Here is a tiny trained network, its code and every weight. The questions are about switching its units off for an input and a target symbol, where a switched-off unit gives its printed mean instead of its output.

import numpy as np


def w(rows, s, z=0):
    codes = np.array(rows[::2]) - 128.0
    scale = np.full(codes.shape[1], s)
    scale[-1] = z or s
    return codes * scale


def f(y):
    return np.maximum(y, 0)


def softmax(a):
    e = np.exp(a - a.max(-1, keepdims=True))
    return e / e.sum(-1, keepdims=True)


def log_softmax(a):
    a = a - a.max(-1, keepdims=True)
    return a - np.log(np.exp(a).sum(-1, keepdims=True))


def net(x, mask):
    ids = ['ΔΛΩαβεζηξστ'.index(c) for c in x.split()]
    T = len(ids)
    res = E[ids] + P[:T]
    u = 0
    for l in range(3):
        r = res
        for j in range(3):
            rows = slice(2 * j, 2 * j + 2)
            q, k, v = (r @ M[l][rows].T for M in (Q, K, V))
            z = softmax(np.where(np.tri(T) > 0, q @ k.T / 2**0.5, -1e9)) @ v
            o = O[l][rows]
            res = res + np.where(mask[u + j], z, o[:, -1]) @ o[:, :-1]
        u += 3
        y = f(res @ A[l][:, :-1].T + A[l][:, -1])
        res = res + np.where(mask[u : u + 8], y, B[l][:, -1]) @ B[l][:, :-1]
        u += 8
    return log_softmax(res[-1] @ U[:, :-1].T + U[:, -1])


Q, K, V, O, A, B = {}, {}, {}, {}, {}, {}
E = w([
[204,126,165,119,77],'Δ',
[167,121,115,85,121],'Λ',
[121,135,189,99,77],'Ω',
[131,194,113,151,85],'α',
[122,140,104,115,3],'β',
[207,116,121,153,84],'ε',
[92,84,54,114,117],'ζ',
[26,117,149,118,209],'η',
[49,175,155,181,25],'ξ',
[158,216,129,83,62],'σ',
[202,158,127,148,191],'τ',
],0.016)
P = w([
[114,165,166,254,162],'0',
[113,113,95,92,88],'1',
[115,110,85,96,85],'2',
[95,107,96,95,87],'3',
[101,106,101,110,101],'4',
[109,99,111,107,98],'5',
[113,100,126,106,109],'6',
[125,93,122,120,111],'7',
[106,88,137,121,120],'8',
[114,92,141,121,135],'9',
[131,86,142,126,118],'10',
[120,89,127,115,103],'11',
],0.0053)
Q[0] = w([
[142,118,161,239,38],'0.h0',
[158,176,67,115,80],'0.h0',
[145,46,232,107,202],'0.h1',
[80,164,88,198,188],'0.h1',
[4,22,65,134,205],'0.h2',
[132,121,84,163,118],'0.h2',
],0.015)
K[0] = w([
[49,205,83,192,85],'0.h0',
[62,134,183,130,193],'0.h0',
[107,95,3,19,112],'0.h1',
[192,116,187,47,109],'0.h1',
[26,18,79,67,92],'0.h2',
[121,111,75,136,126],'0.h2',
],0.016)
V[0] = w([
[140,53,158,151,91],'0.h0',
[103,254,69,86,165],'0.h0',
[132,22,122,236,122],'0.h1',
[107,157,38,160,152],'0.h1',
[120,136,208,216,70],'0.h2',
[68,94,134,37,119],'0.h2',
],0.0069)
O[0] = w([
[87,114,156,146,154,113],'0.h0',
[193,145,94,59,110,184],'0.h0',
[66,75,136,96,116,137],'0.h1',
[126,116,50,55,173,156],'0.h1',
[89,60,81,135,253,184],'0.h2',
[246,228,111,233,52,3],'0.h2',
],0.004,0.0028)
A[0] = w([
[76,26,81,71,145,91],'0.n0',
[62,37,64,165,65,64],'0.n1',
[166,167,122,235,238,107],'0.n2',
[127,171,229,83,116,64],'0.n3',
[109,235,43,192,139,197],'0.n4',
[60,131,75,84,84,37],'0.n5',
[253,63,79,139,104,3],'0.n6',
[95,181,97,104,224,182],'0.n7',
],0.0064,0.0027)
B[0] = w([
[141,167,76,172,114,199],'0.n0',
[255,152,120,181,155,213],'0.n1',
[159,72,110,23,136,172],'0.n2',
[86,146,80,145,159,161],'0.n3',
[81,114,79,75,84,251],'0.n4',
[178,84,151,152,136,202],'0.n5',
[9,170,161,94,92,177],'0.n6',
[119,102,94,111,48,198],'0.n7',
],0.0097,0.0028)
Q[1] = w([
[68,47,51,117,40],'1.h0',
[125,147,124,68,127],'1.h0',
[148,82,6,38,96],'1.h1',
[186,138,97,29,48],'1.h1',
[106,118,127,76,89],'1.h2',
[123,81,184,117,127],'1.h2',
],0.019)
K[1] = w([
[101,131,79,226,184],'1.h0',
[122,165,121,116,192],'1.h0',
[166,112,252,105,215],'1.h1',
[135,153,152,168,215],'1.h1',
[124,123,178,135,157],'1.h2',
[124,139,138,109,106],'1.h2',
],0.022)
V[1] = w([
[151,92,164,57,38],'1.h0',
[88,88,184,69,23],'1.h0',
[141,108,134,116,174],'1.h1',
[67,143,88,119,102],'1.h1',
[166,53,128,165,152],'1.h2',
[162,2,139,183,174],'1.h2',
],0.0077)
O[1] = w([
[59,204,65,87,159,246],'1.h0',
[1,168,89,104,185,229],'1.h0',
[136,92,125,81,95,164],'1.h1',
[92,133,93,199,152,138],'1.h1',
[94,100,193,82,75,70],'1.h2',
[79,73,219,70,63,9],'1.h2',
],0.0045,0.0014)
A[1] = w([
[83,154,186,175,137,163],'1.n0',
[84,2,123,196,174,6],'1.n1',
[101,144,158,160,121,150],'1.n2',
[98,154,153,110,154,254],'1.n3',
[166,131,173,158,108,62],'1.n4',
[107,162,168,195,125,54],'1.n5',
[118,155,207,136,138,77],'1.n6',
[107,120,139,92,182,222],'1.n7',
],0.0096,0.0015)
B[1] = w([
[112,2,103,87,152,186],'1.n0',
[172,240,212,57,34,180],'1.n1',
[101,72,80,137,148,171],'1.n2',
[116,92,99,103,113,238],'1.n3',
[95,134,183,127,173,158],'1.n4',
[165,47,57,140,122,165],'1.n5',
[101,21,178,111,160,141],'1.n6',
[37,89,32,170,104,251],'1.n7',
],0.0073,0.0016)
Q[2] = w([
[160,153,201,149,208],'2.h0',
[93,116,163,112,9],'2.h0',
[120,128,234,247,179],'2.h1',
[117,51,107,180,35],'2.h1',
[146,105,201,75,91],'2.h2',
[154,161,246,187,218],'2.h2',
],0.011)
K[2] = w([
[101,245,145,174,121],'2.h0',
[139,124,60,150,180],'2.h0',
[67,236,54,71,131],'2.h1',
[74,153,222,194,165],'2.h1',
[106,114,81,95,108],'2.h2',
[159,25,120,198,5],'2.h2',
],0.013)
V[2] = w([
[185,42,125,132,81],'2.h0',
[155,116,111,47,225],'2.h0',
[212,111,91,139,158],'2.h1',
[92,41,91,220,166],'2.h1',
[249,174,63,223,197],'2.h2',
[128,37,48,166,213],'2.h2',
],0.011)
O[2] = w([
[225,103,147,210,155,203],'2.h0',
[155,84,45,74,197,157],'2.h0',
[185,107,93,114,73,113],'2.h1',
[94,44,78,222,116,176],'2.h1',
[118,9,144,127,1,1],'2.h2',
[215,32,130,150,189,137],'2.h2',
],0.007,0.0069)
A[2] = w([
[135,208,117,195,210,149],'2.n0',
[198,203,37,195,252,90],'2.n1',
[74,148,51,121,192,45],'2.n2',
[86,113,162,67,66,45],'2.n3',
[144,124,102,137,93,253],'2.n4',
[159,134,253,69,173,89],'2.n5',
[77,141,211,108,118,13],'2.n6',
[199,207,52,171,66,77],'2.n7',
],0.0063,0.0046)
B[2] = w([
[117,72,159,157,97,207],'2.n0',
[103,70,170,115,61,247],'2.n1',
[59,103,51,140,137,180],'2.n2',
[106,89,142,192,192,137],'2.n3',
[228,254,151,105,143,190],'2.n4',
[139,194,123,35,167,145],'2.n5',
[141,158,72,195,187,130],'2.n6',
[105,109,144,56,82,177],'2.n7',
],0.0089,0.011)
U = w([
[180,189,152,190,189,166],'Δ',
[141,151,129,255,148,103],'Λ',
[134,139,238,84,170,138],'Ω',
[115,193,91,156,163,140],'α',
[150,62,145,78,170,11],'β',
[200,149,193,142,104,145],'ε',
[85,115,204,121,147,192],'ζ',
[202,150,54,132,208,210],'η',
[134,216,114,113,150,135],'ξ',
[95,183,109,115,93,185],'σ',
[135,94,152,97,45,2],'τ',
],0.0067,0.0044)

Each question gives the input, a string of symbols that net reads in full, and the target symbol t.
The units are the heads (2 rows each of Q, K, V and O) and the neurons (one row each of A and B). Each row of codes is followed by its name. A weight is (code - 128) times the scale printed after its matrix; where a second scale follows, it is the last column's (O, A, B and U).
mask holds one flag per unit, layer by layer, with each layer's heads first. A switched-off unit (its flag False) gives its mean, the last column of its rows in O or B, instead of its output. The means were averaged over made-up inputs and are rounded, as every weight is.
A unit's drop is (log p(t) with every unit on - log p(t) with that unit switched off) / (log p(t) with every unit on - log p(t) with every unit switched off).
The circuit of an input: a set's keep is (log p(t) with only the set's units on - log p(t) with every unit switched off) / (log p(t) with every unit on - log p(t) with every unit switched off). Starting from the 12 units with the biggest drops (on a tie, the unit counted first), units are removed one at a time, each time the one whose removal leaves the highest keep (on an exact tie, the one counted first), for as long as the keep stays at least 0.8.
units of the circuit, in order: the units of the circuit, biggest drop first
unit that matters most: the unit with the biggest drop
k most important neurons: the k neurons with the biggest drops, biggest first
top k neurons in layer l: the k neurons of layer l with the biggest drops, biggest first
heads that matter: for each layer, one digit per head in row order, 1 if its drop is at least 0.15 and else 0, layers parted by /
drop when u is switched off: that unit's drop, to one decimal
input α ε η τ β σ α, target η: unit that matters most -> 0.h2
input τ Δ η τ, target β: top 2 neurons in layer 0 -> 0.n2, 0.n1
input ζ ε Δ ζ Λ α ε, target ε: units of the circuit, in order -> 1.h0, 0.n1, 2.h0, 0.n0
input σ ε ζ ζ ζ ε, target τ: units of the circuit, in order -> 1.h2, 2.h2
input η σ ζ Δ ξ ε Δ σ σ η, target σ: units of the circuit, in order -> 0.n7, 2.h2, 1.n7
input Λ σ ε, target σ: units of the circuit, in order -> 2.h2, 0.n6
input σ η ζ Ω β β ξ α, target τ: units of the circuit, in order -> 1.h2, 2.h2, 1.n7
input ε τ Δ, target Ω: heads that matter -> 101 / 001 / 011
input α Δ Δ α η Ω ε τ β Δ, target η: heads that matter -> 101 / 011 / 101
input ε η ζ ζ Ω σ α, target Ω: top 2 neurons in layer 1 -> 1.n1, 1.n7
input α Ω ζ α τ Δ, target η: 2 most important neurons -> 0.n2, 2.n1
input α α ζ Λ τ η, target η: heads that matter -> 001 / 001 / 101
input ζ Δ Λ, target ε: 3 most important neurons -> 0.n1, 0.n0, 2.n2
input Ω Δ α Λ Δ η, target Λ: top neuron in layer 1 -> 1.n0
input α Λ α, target η: top 2 neurons in layer 2 -> 2.n1, 2.n0
input ε ζ Δ, target Ω: 2 most important neurons -> 1.n1, 2.n5
input α Δ ε σ τ Ω, target η: top 2 neurons in layer 0 -> 0.n2, 0.n5
input α Ω Λ τ α ξ ξ Δ τ ζ σ, target η: top 2 neurons in layer 0 -> 0.n2, 0.n1
input ζ ζ Λ, target ε: top 2 neurons in layer 0 -> 0.n1, 0.n0
input Ω Ω α η, target Λ: top 4 neurons in layer 1 -> 1.n0, 1.n5, 1.n6, 1.n2
input ε ζ α Δ Δ ε, target Ω: unit that matters most -> 1.h2
input α ζ σ Λ σ, target η: top 3 neurons in layer 2 -> 2.n1, 2.n0, 2.n4
input σ Δ ζ, target τ: drop when 0.h0 is switched off -> 0.2
input α ξ τ β, target η: drop when 2.n4 is switched off -> 0.1
input Δ α ε σ Δ η ξ, target Λ: drop when 1.n0 is switched off -> 0.2
input σ α τ Δ α ζ τ α, target τ: drop when 2.h2 is switched off -> 0.8
input ζ Ω σ Ω β, target ε: unit that matters most -> 1.h0
